Below are the code and all the weights of a small trained network. Each question names an input and a class and asks about switching units off, where a switched-off unit gives its printed mean instead of its output.

import numpy as np


def w(rows, s, z=0):
    codes = np.array(rows[::2]) - 128.0
    scale = np.full(codes.shape[1], s)
    scale[-1] = z or s
    return codes * scale


def f(y):
    return np.maximum(y, 0)


def log_softmax(a):
    a = a - a.max(-1, keepdims=True)
    return a - np.log(np.exp(a).sum(-1, keepdims=True))


def net(x, mask):
    res = np.array(x, float).reshape(1, 7) / 4 @ E
    y = f(res @ A[0][:, :-1].T + A[0][:, -1])
    res = res + np.where(mask, y, B[0][:, -1]) @ B[0][:, :-1]
    return log_softmax(res[-1] @ U[:, :-1].T + U[:, -1])


A, B = {}, {}
E = w([
[152,130,205,235,174,90,207,73,3,73],'x0',
[177,114,183,140,126,136,233,186,116,151],'x1',
[236,105,215,119,135,242,216,216,147,177],'x2',
[176,184,110,83,91,190,66,143,183,162],'x3',
[172,94,102,218,221,91,85,232,68,110],'x4',
[116,232,26,131,65,57,184,174,177,73],'x5',
[167,102,98,112,92,26,179,111,136,190],'x6',
],0.0063)
A[0] = w([
[129,102,149,181,170,104,113,98,69,111,3],'N1',
[106,85,117,78,117,87,142,98,150,181,91],'N2',
[82,89,216,129,141,151,179,68,80,123,128],'N3',
[125,142,118,57,110,179,130,120,194,148,137],'N4',
[130,140,116,63,87,165,123,127,215,138,159],'N5',
[90,79,119,57,99,96,116,86,159,185,136],'N6',
[157,114,154,152,157,184,145,207,120,128,195],'N7',
[69,145,76,173,146,51,139,112,111,59,91],'N8',
[210,112,155,155,121,112,254,166,115,151,179],'N9',
[158,117,161,152,170,199,127,190,131,110,141],'N10',
[109,154,100,127,99,82,139,104,139,98,105],'N11',
[105,90,80,119,157,100,54,183,147,146,164],'N12',
[109,149,81,77,107,130,96,159,203,120,227],'N13',
[119,145,120,135,129,105,137,127,123,105,23],'N14',
[129,118,141,70,120,190,136,117,174,155,167],'N15',
],0.0099,0.0021)
B[0] = w([
[160,91,172,124,130,188,111,82,147,105,197],'N1',
[106,142,120,123,137,96,128,205,117,148,179],'N2',
[162,88,248,93,125,195,106,102,164,116,221],'N3',
[122,156,136,101,60,163,124,135,155,90,224],'N4',
[139,175,135,102,62,165,148,137,166,110,236],'N5',
[120,142,119,125,146,77,137,230,124,173,209],'N6',
[74,105,127,151,136,71,85,173,81,118,222],'N7',
[84,126,101,192,70,105,90,105,60,33,235],'N8',
[91,111,165,100,186,55,118,255,138,215,254],'N9',
[77,102,120,166,137,65,91,161,70,110,218],'N10',
[92,144,116,142,106,92,116,174,98,93,188],'N11',
[134,94,226,75,152,148,117,192,164,173,203],'N12',
[159,183,123,92,108,140,184,159,170,140,238],'N13',
[119,127,116,127,103,130,124,134,134,108,148],'N14',
[103,149,116,115,75,146,103,137,139,77,215],'N15',
],0.0095,0.01)
U = w([
[106,171,34,148,90,91,140,129,112,103,58],'0',
[150,121,67,154,160,154,200,87,144,160,4],'1',
[162,154,153,66,110,177,155,139,234,170,163],'2',
[109,107,134,135,195,57,120,166,103,201,197],'3',
[111,95,149,155,111,136,101,105,89,88,208],'4',
[154,128,74,148,166,162,161,84,148,179,16],'5',
[203,99,139,150,159,206,123,7,125,126,41],'6',
],0.011,0.003)

Each question gives the input, the list of numbers given to net, and the class t.
The units are the neurons (one row each of A and B). Each row of codes is followed by its name. A weight is (code - 128) times the scale printed after its matrix; where a second scale follows, it is the last column's (A, B and U).
mask holds one flag per neuron, in row order. A switched-off neuron (its flag False) gives its mean, the last column of its row in B, instead of its output. The means were averaged over made-up inputs and are rounded, as every weight is.
A unit's drop is (log p(t) with every unit on - log p(t) with that unit switched off) / (log p(t) with every unit on - log p(t) with every unit switched off).
The circuit of an input: a set's keep is (log p(t) with only the set's units on - log p(t) with every unit switched off) / (log p(t) with every unit on - log p(t) with every unit switched off). Starting from the 12 units with the biggest drops (on a tie, the unit counted first), units are removed one at a time, each time the one whose removal leaves the highest keep (on an exact tie, the one counted first), for as long as the keep stays at least 0.8.
units of the circuit, in order: the units of the circuit, biggest drop first
top k neurons: the k neurons with the biggest drops, biggest first
drop when u is switched off: that unit's drop, to one decimal
input [-1,5,-4,-7,7,-8,-6], class 4: units of the circuit, in order	(N9)
input [8,4,-1,-6,-1,-8,-7], class 6: units of the circuit, in order	(N3, N1)
input [-4,2,4,-8,0,7,-8], class 0: top 2 neurons	(N12, N3)
input [4,-6,3,-8,5,-8,2], class 6: units of the circuit, in order	(N1, N3)
input [-5,8,-2,-7,0,5,-7], class 0: top 2 neurons	(N3, N9)
input [-1,-3,8,-1,1,-8,-1], class 3: top 2 neurons	(N8, N7)
input [-2,7,5,-6,-3,-6,-7], class 3: top 2 neurons	(N9, N8)
input [-1,-3,0,-3,-6,4,2], class 0: top 3 neurons	(N3, N12, N11)
input [7,2,-3,8,4,-5,0], class 6: top 2 neurons	(N1, N9)
input [8,-2,-1,-7,6,-8,6], class 4: top 2 neurons	(N9, N8)
input [7,8,-7,-7,5,-8,7], class 4: top 3 neurons	(N1, N9, N8)
input [-3,-3,6,7,1,-5,-7], class 4: top 3 neurons	(N10, N7, N9)
input [-5,0,8,4,6,1,3], class 3: top 2 neurons	(N7, N10)
input [8,-4,-4,-8,5,8,0], class 4: units of the circuit, in order	(N1)
input [4,7,-8,-3,4,3,-3], class 4: drop when N1 is switched off	0.2
input [5,-4,7,6,-2,-8,-3], class 4: drop when N3 is switched off	0.1
input [1,3,-1,-2,-2,-7,0], class 6: drop when N8 is switched off	0.1
